Where the symbols take the elements:
s959: r>s140, e>s875, b>s153, t>s766, m>s428, q>s11
s876: r>s86, e>s981, b>s614, t>s708, m>s677, q>s170
s21: r>s863, e>s324, b>s647, t>s562, m>s461, q>s426
s86: r>s981, e>s158, b>s170, t>s130, m>s708, q>s876
s5: r>s701, e>s677, b>s281, t>s258, m>s256, q>s317
s426: r>s21, e>s863, b>s568, t>s461, m>s154, q>s647
s170: r>s876, e>s86, b>s130, t>s677, m>s701, q>s614
s54: r>s153, e>s11, b>s428, t>s665, m>s650, q>s766
s310: r>s102, e>s567, b>s158, t>s86, m>s876, q>s616
s363: r>s587, e>s768, b>s875, t>s959, m>s11, q>s220
s647: r>s426, e>s21, b>s562, t>s154, m>s96, q>s568
s469: r>s281, e>s317, b>s256, t>s58, m>s324, q>s258
s650: r>s665, e>s52, b>s102, t>s616, m>s158, q>s567
s461: r>s562, e>s568, b>s96, t>s587, m>s363, q>s154
s52: r>s428, e>s766, b>s650, t>s102, m>s310, q>s665
s11: r>s959, e>s140, b>s54, t>s428, m>s52, q>s153
s863: r>s324, e>s58, b>s426, t>s568, m>s562, q>s21
s614: r>s170, e>s876, b>s708, t>s701, m>s5, q>s130
s258: r>s469, e>s281, b>s995, t>s324, m>s863, q>s256
s96: r>s154, e>s461, b>s587, t>s220, m>s875, q>s768
s317: r>s5, e>s701, b>s469, t>s256, m>s995, q>s281
s220: r>s363, e>s587, b>s140, t>s11, m>s153, q>s875
s256: r>s258, e>s469, b>s58, t>s863, m>s21, q>s995
s130: r>s614, e>s170, b>s677, t>s5, m>s317, q>s708
s568: r>s647, e>s426, b>s461, t>s96, m>s768, q>s562
s154: r>s461, e>s562, b>s768, t>s363, m>s220, q>s96
s153: r>s11, e>s959, b>s766, t>s52, m>s665, q>s54
s766: r>s54, e>s153, b>s52, t>s650, m>s567, q>s428
s102: r>s567, e>s650, b>s616, t>s981, m>s86, q>s310
s428: r>s766, e>s54, b>s665, t>s567, m>s102, q>s52
s324: r>s58, e>s995, b>s21, t>s647, m>s568, q>s863
s708: r>s130, e>s614, b>s701, t>s317, m>s281, q>s677
s981: r>s158, e>s616, b>s876, t>s614, m>s130, q>s86
s567: r>s650, e>s665, b>s310, t>s158, m>s981, q>s102
s995: r>s256, e>s258, b>s324, t>s21, m>s426, q>s58
s768: r>s96, e>s154, b>s363, t>s875, m>s140, q>s587
s281: r>s317, e>s5, b>s258, t>s995, m>s58, q>s469
s665: r>s52, e>s428, b>s567, t>s310, m>s616, q>s650
s158: r>s616, e>s310, b>s86, t>s170, m>s614, q>s981
s562: r>s568, e>s647, b>s154, t>s768, m>s587, q>s461
s677: r>s708, e>s130, b>s5, t>s281, m>s469, q>s701
s701: r>s677, e>s708, b>s317, t>s469, m>s258, q>s5
s616: r>s310, e>s102, b>s981, t>s876, m>s170, q>s158
s140: r>s875, e>s220, b>s11, t>s54, m>s766, q>s959
s58: r>s995, e>s256, b>s863, t>s426, m>s647, q>s324
s587: r>s768, e>s96, b>s220, t>s140, m>s959, q>s363
s875: r>s220, e>s363, b>s959, t>s153, m>s54, q>s140

The rows follow the links: the fewer symbols apart two elements are, the more alike their rows tend to be.

Rows with their elements:
-62,9,0,52,-54,-35,19,16,1,48,-6,2,-30,-40,-106,-24,-10,-13,42,-2,26,-24,99,19,-1,-15,4,37,103,11,-37,-29,9,-37,27,-3,-53,-53,-64,-70,58,-29,-21,70,-4,15,29,19,-94,50,15,-90,-36,19,-16,24,67,15,-14; element s140
61,5,4,-55,48,37,0,-7,-1,-37,9,-8,21,48,105,18,3,18,-27,-10,-20,26,-102,-18,2,9,-1,-49,-83,-26,26,35,-9,30,-30,4,57,69,70,61,-61,41,30,-82,-4,-16,-9,-28,71,-53,-16,91,46,-15,13,-17,-62,-7,10; element s317
53,-30,-12,-27,61,25,-44,-24,-5,-70,1,4,43,18,85,34,10,4,-60,11,-28,25,-77,-18,6,30,-11,-20,-124,16,49,11,-16,37,-28,-10,41,24,41,70,-46,8,7,-45,16,-21,-56,-12,118,-38,-13,82,26,-25,17,-37,-62,-28,9; element s708
15,60,26,-47,-36,15,73,29,14,77,23,-25,-40,53,39,-31,-3,18,72,-46,21,-6,-45,8,-16,-49,14,-50,77,-79,-31,55,-1,-8,0,25,21,80,52,-11,-33,72,39,-66,-36,13,83,-33,-97,-27,-8,8,31,22,-10,31,9,42,9; element s426
-58,20,-2,44,-57,-32,25,15,3,61,-5,-4,-36,-31,-100,-29,-6,-12,54,-5,28,-29,88,19,-6,-21,8,31,106,-1,-38,-18,13,-36,32,4,-50,-44,-52,-67,52,-22,-16,63,-13,20,42,15,-105,45,12,-87,-32,19,-11,29,68,18,-12; element s875
39,-45,-16,-1,68,12,-63,-30,-11,-90,-10,15,48,-9,55,38,10,-6,-84,31,-30,27,-43,-18,14,40,-11,6,-126,50,48,-20,-8,35,-25,-14,28,-12,15,58,-24,-25,-11,-12,27,-18,-79,9,136,-20,-7,59,8,-26,22,-41,-58,-38,3; element s170
39,47,24,-69,-3,30,54,18,8,40,22,-22,-17,63,85,-16,0,27,41,-38,3,11,-89,-1,-14,-30,12,-67,9,-74,-7,65,-4,12,-16,23,45,98,76,26,-57,78,37,-93,-29,2,54,-39,-36,-50,-16,55,50,6,-4,13,-25,28,16; element s58
28,-56,-22,15,64,5,-71,-30,-15,-94,-16,24,52,-23,25,40,10,-14,-86,40,-32,19,-14,-15,9,51,-17,25,-118,63,46,-31,-11,29,-17,-25,13,-37,-4,46,-3,-44,-22,17,32,-19,-92,18,135,-3,-1,42,-5,-28,17,-44,-43,-47,-3; element s86
-50,36,12,18,-67,-21,52,28,11,81,7,-14,-47,-5,-70,-35,-13,-4,71,-21,33,-23,62,16,-10,-41,11,6,127,-34,-48,3,14,-34,28,13,-36,-11,-30,-67,34,14,3,32,-21,19,74,4,-130,26,8,-76,-17,27,-20,42,63,35,-7; element s587
2,62,27,-45,-48,12,77,27,13,79,21,-27,-41,52,23,-36,-4,23,77,-46,24,-7,-33,10,-12,-55,10,-54,85,-76,-34,55,5,-14,5,30,16,73,44,-20,-25,69,31,-60,-36,10,87,-32,-109,-24,-10,-3,30,23,-12,35,19,42,12; element s647

Each walk starts at a row. The symbols on each line, taken left to right, move it on to the next element.
Each answer is a row, close to the row of the element it stands for.
start 61,-21,-9,-37,61,31,-32,-16,-5,-65,5,6,44,27,91,29,14,9,-58,9,-29,30,-83,-20,4,24,-9,-31,-112,8,39,17,-13,37,-33,-5,49,36,53,70,-52,16,12,-60,8,-19,-46,-14,109,-44,-10,89,28,-20,20,-31,-66,-22,12
m m e e b
49,38,22,-69,1,35,47,12,10,28,22,-23,-13,66,91,-8,-2,26,29,-36,0,15,-92,-4,-13,-24,11,-68,-4,-66,1,63,-2,18,-21,16,49,99,74,36,-64,76,42,-97,-25,0,43,-44,-16,-52,-12,63,47,3,-1,12,-32,25,15
m e e q
36,51,24,-64,-15,27,60,22,11,52,23,-25,-23,65,77,-21,-1,22,44,-42,5,8,-78,-4,-16,-35,9,-66,26,-78,-15,67,-2,5,-12,22,40,99,67,16,-55,83,40,-89,-27,2,68,-40,-53,-47,-12,38,48,11,-10,19,-19,33,12
start -37,47,19,-5,-66,-12,65,32,14,89,11,-18,-51,7,-48,-39,-9,4,87,-30,31,-20,35,18,-10,-45,15,-10,128,-53,-49,18,11,-33,22,19,-23,22,-9,-58,21,32,13,2,-29,18,84,-13,-135,15,9,-58,-2,27,-18,40,53,40,-1
m r e t m e
-61,-16,-13,63,-36,-36,-14,-1,-4,13,-12,12,-11,-59,-107,-11,-8,-22,9,21,16,-26,108,17,2,3,-1,60,62,40,-26,-48,12,-29,25,-10,-58,-81,-76,-60,69,-58,-32,90,9,5,-7,33,-46,57,17,-85,-48,11,-8,9,57,-1,-19
e t b e
-52,-28,-19,70,-18,-35,-35,-7,-6,-9,-17,16,1,-67,-99,4,-1,-25,-10,28,10,-17,102,11,7,14,-1,66,31,57,-8,-63,7,-25,25,-17,-59,-92,-77,-47,68,-70,-36,94,17,4,-29,41,-12,52,12,-73,-48,4,-6,-7,45,-14,-15
start 51,-34,-15,-20,66,23,-46,-24,-10,-79,-3,16,48,13,79,35,6,2,-69,17,-35,25,-67,-18,9,33,-9,-11,-123,27,48,-4,-14,38,-26,-9,35,14,35,66,-37,-5,3,-36,16,-20,-67,-7,128,-38,-13,78,22,-22,19,-37,-64,-31,8
r t r e r
43,-41,-14,-13,68,15,-55,-26,-12,-87,-8,17,48,3,65,38,8,-2,-76,24,-34,28,-58,-22,14,40,-15,-3,-128,41,53,-10,-11,38,-26,-14,35,5,19,66,-32,-17,-3,-22,23,-18,-76,2,130,-25,-9,71,10,-27,19,-40,-57,-34,7
m r r q
61,-9,-5,-44,55,28,-15,-14,-1,-57,6,-1,35,37,97,27,9,11,-45,4,-33,27,-91,-19,10,20,-7,-39,-107,-5,40,28,-13,38,-30,1,49,52,57,70,-55,23,17,-67,6,-15,-38,-20,100,-45,-16,88,39,-19,16,-27,-64,-20,12
start 31,-53,-21,7,66,10,-66,-33,-13,-93,-10,17,53,-17,39,42,11,-8,-86,33,-30,20,-30,-17,13,49,-16,14,-122,53,49,-29,-8,34,-17,-18,21,-25,2,53,-11,-32,-13,0,31,-19,-85,15,137,-10,-6,53,-1,-23,14,-42,-52,-42,4
t m t e r
61,15,10,-65,34,37,19,-1,7,-8,12,-14,8,56,106,8,5,21,-7,-23,-15,23,-104,-14,-2,-8,1,-62,-56,-43,18,49,-8,26,-25,12,56,86,77,56,-68,62,38,-88,-13,-7,7,-37,36,-59,-14,82,52,-7,7,-6,-50,0,16
m m r t b
-40,45,14,6,-67,-16,64,29,10,86,10,-16,-50,0,-60,-38,-11,3,79,-29,33,-25,46,20,-12,-44,16,-1,123,-44,-49,14,12,-39,24,18,-30,4,-20,-63,26,25,1,15,-23,20,76,-5,-134,21,6,-65,-9,25,-20,40,61,40,-6
start -19,-56,-23,54,36,-16,-73,-35,-14,-73,-22,27,36,-57,-46,33,2,-26,-68,41,-20,-2,51,-6,13,47,-11,58,-65,81,25,-60,0,5,1,-25,-25,-83,-54,4,34,-81,-38,69,32,-9,-83,36,88,35,8,-14,-35,-20,7,-32,-8,-37,-13
b e e b e m
7,-61,-23,33,52,-3,-75,-32,-15,-88,-20,28,49,-41,0,38,6,-17,-79,44,-27,14,17,-13,14,54,-14,42,-105,71,42,-45,-5,25,-11,-23,-4,-59,-24,35,11,-60,-26,39,32,-13,-95,26,124,12,1,18,-24,-24,11,-36,-33,-44,-5
q r m b e m
62,-5,3,-53,46,37,-11,-12,-1,-43,10,-3,29,42,103,22,9,18,-39,-5,-19,28,-99,-21,0,12,-1,-43,-96,-9,34,32,-11,37,-28,0,55,60,63,72,-61,37,21,-70,-1,-15,-22,-23,84,-51,-16,88,39,-18,13,-22,-61,-16,13
start -2,63,23,-37,-57,7,77,30,14,90,19,-29,-48,42,7,-34,-7,15,84,-43,24,-10,-17,9,-17,-52,14,-43,103,-76,-37,52,4,-17,10,24,6,63,31,-31,-15,64,30,-44,-37,16,90,-30,-120,-16,-3,-15,25,28,-13,38,26,46,1
b r r e r
19,59,30,-58,-31,19,69,26,13,71,25,-29,-37,60,50,-29,-4,27,64,-41,19,0,-58,3,-19,-49,16,-60,59,-81,-25,60,5,-4,-6,26,30,90,58,-2,-42,74,40,-75,-32,6,78,-37,-83,-34,-11,19,39,17,-10,28,-2,40,12
q m r
-17,59,25,-22,-67,-4,72,33,15,93,13,-23,-48,28,-25,-42,-9,12,82,-39,31,-18,8,15,-16,-52,16,-30,115,-65,-47,32,9,-26,16,24,-11,47,7,-45,4,53,24,-22,-31,15,88,-20,-131,2,3,-32,7,26,-19,43,41,48,1
start 13,-56,-23,20,60,-1,-74,-31,-14,-96,-18,22,51,-28,9,42,7,-14,-82,36,-30,15,-3,-14,15,56,-16,35,-111,65,47,-40,-7,24,-12,-22,7,-49,-18,41,5,-55,-24,25,29,-15,-91,24,129,6,-2,34,-14,-25,14,-39,-34,-44,0
r e r e
-31,-53,-25,61,19,-28,-62,-21,-11,-58,-24,23,22,-64,-67,21,0,-25,-54,43,-16,-7,76,3,15,39,-10,63,-37,78,16,-60,-4,-5,9,-23,-36,-92,-62,-12,51,-83,-41,84,29,-6,-69,40,59,46,7,-38,-46,-13,7,-25,11,-33,-15
q b e t e
-14,-61,-25,41,43,-14,-71,-28,-11,-81,-23,26,39,-53,-29,31,4,-23,-75,44,-19,4,40,-8,16,48,-14,55,-82,82,29,-57,-3,12,-1,-25,-19,-78,-43,14,27,-69,-35,64,32,-12,-87,34,106,25,3,-5,-33,-20,12,-37,-16,-40,-9
